[140 125 137 148 127 99 127 127 81 126 87 140 126 137]
[137 122 134 147 123 99 124 122 81 123 88 136 126 132]
[64 77 67 55 76 100 75 77 116 76 110 64 77 67]
[138 123 135 147 124 98 124 123 81 124 87 138 127 135]
[134 122 130 142 124 100 124 123 87 123 93 133 119 132]
:
[140 125 137 148 127 99 127 127 81 126 87 140 126 137]
[64 77 67 55 76 100 75 77 116 76 110 64 77 67]
[134 122 130 142 124 100 124 123 87 123 93 133 119 132]

[100 107 95 103 100 97 108 105 96]
[161 158 39 161 158 49 49 44 149]
:
[100 107 95 103 100 97 108 105 96]

[96 75 54 89 71 79 93 106]
[73 95 53 91 70 103 95 113]
[111 121 139 110 125 115 107 91]
[140 81 128 104 120 74 101 84]
[78 137 126 108 115 138 106 107]
[92 77 53 89 70 83 93 108]
[83 136 132 109 118 135 106 104]
[139 75 109 99 109 74 99 84]
[73 137 116 106 108 139 105 111]
:
[96 75 54 89 71 79 93 106]
[111 121 139 110 125 115 107 91]
[78 137 126 108 115 138 106 107]
[83 136 132 109 118 135 106 104]
[73 137 116 106 108 139 105 111]

[49 119 130 82 151 58 136 97 54]
[98 103 124 85 71 89 46 62 60]
[57 92 103 141 96 44 110 46 62]
[79 145 141 110 138 83 57 62 129]
[156 60 136 111 98 50 112 101 152]
[80 106 54 125 131 151 84 97 109]
[137 94 60 73 72 56 146 49 91]
[56 89 79 157 43 61 103 81 109]
[110 109 139 82 100 96 85 146 92]
:
[49 119 130 82 151 58 136 97 54]
[57 92 103 141 96 44 110 46 62]
[156 60 136 111 98 50 112 101 152]
[137 94 60 73 72 56 146 49 91]
[110 109 139 82 100 96 85 146 92]

[98 143 73 99 101 119 102 108 99 103 61 100 121]
[98 62 88 88 110 109 101 155 105 97 148 100 100]
[104 61 87 129 92 147 102 130 98 96 145 101 98]
[98 114 73 88 126 102 100 109 104 96 77 102 108]
[97 101 86 99 94 136 106 153 100 105 124 98 115]
[98 63 87 88 111 107 100 150 105 97 149 101 100]
:
[98 143 73 99 101 119 102 108 99 103 61 100 121]
[104 61 87 129 92 147 102 130 98 96 145 101 98]
[97 101 86 99 94 136 106 153 100 105 124 98 115]

[102 90 109 102 105 85 110]
[39 64 78 76 50 101 55]
[72 78 79 116 107 115 108]
[81 80 83 109 110 109 102]
:
[102 90 109 102 105 85 110]
[72 78 79 116 107 115 108]

[52 54 52]
[98 98 101]
[50 50 47]
[51 49 47]
[93 97 102]
[52 51 51]
[93 96 101]
[58 60 57]
[106 103 102]
:
[52 54 52]
[50 50 47]
[93 97 102]
[93 96 101]
[106 103 102]

[73 98 92 89 119 75 138 126 79 133 110 75 124 88 139 105]
[72 96 91 88 120 76 141 128 78 136 109 74 125 88 138 104]
[152 117 94 85 66 108 85 92 92 122 80 77 140 145 66 117]
[60 98 90 78 127 84 118 143 92 114 105 86 117 90 130 93]
:
[73 98 92 89 119 75 138 126 79 133 110 75 124 88 139 105]
[152 117 94 85 66 108 85 92 92 122 80 77 140 145 66 117]

[128 144 98 121 142 76 81 64 76 51 93 123 65]
[86 57 93 74 73 106 128 136 108 146 91 75 124]
[62 60 110 85 50 142 110 130 135 147 118 83 143]
:
[128 144 98 121 142 76 81 64 76 51 93 123 65]
[62 60 110 85 50 142 110 130 135 147 118 83 143]
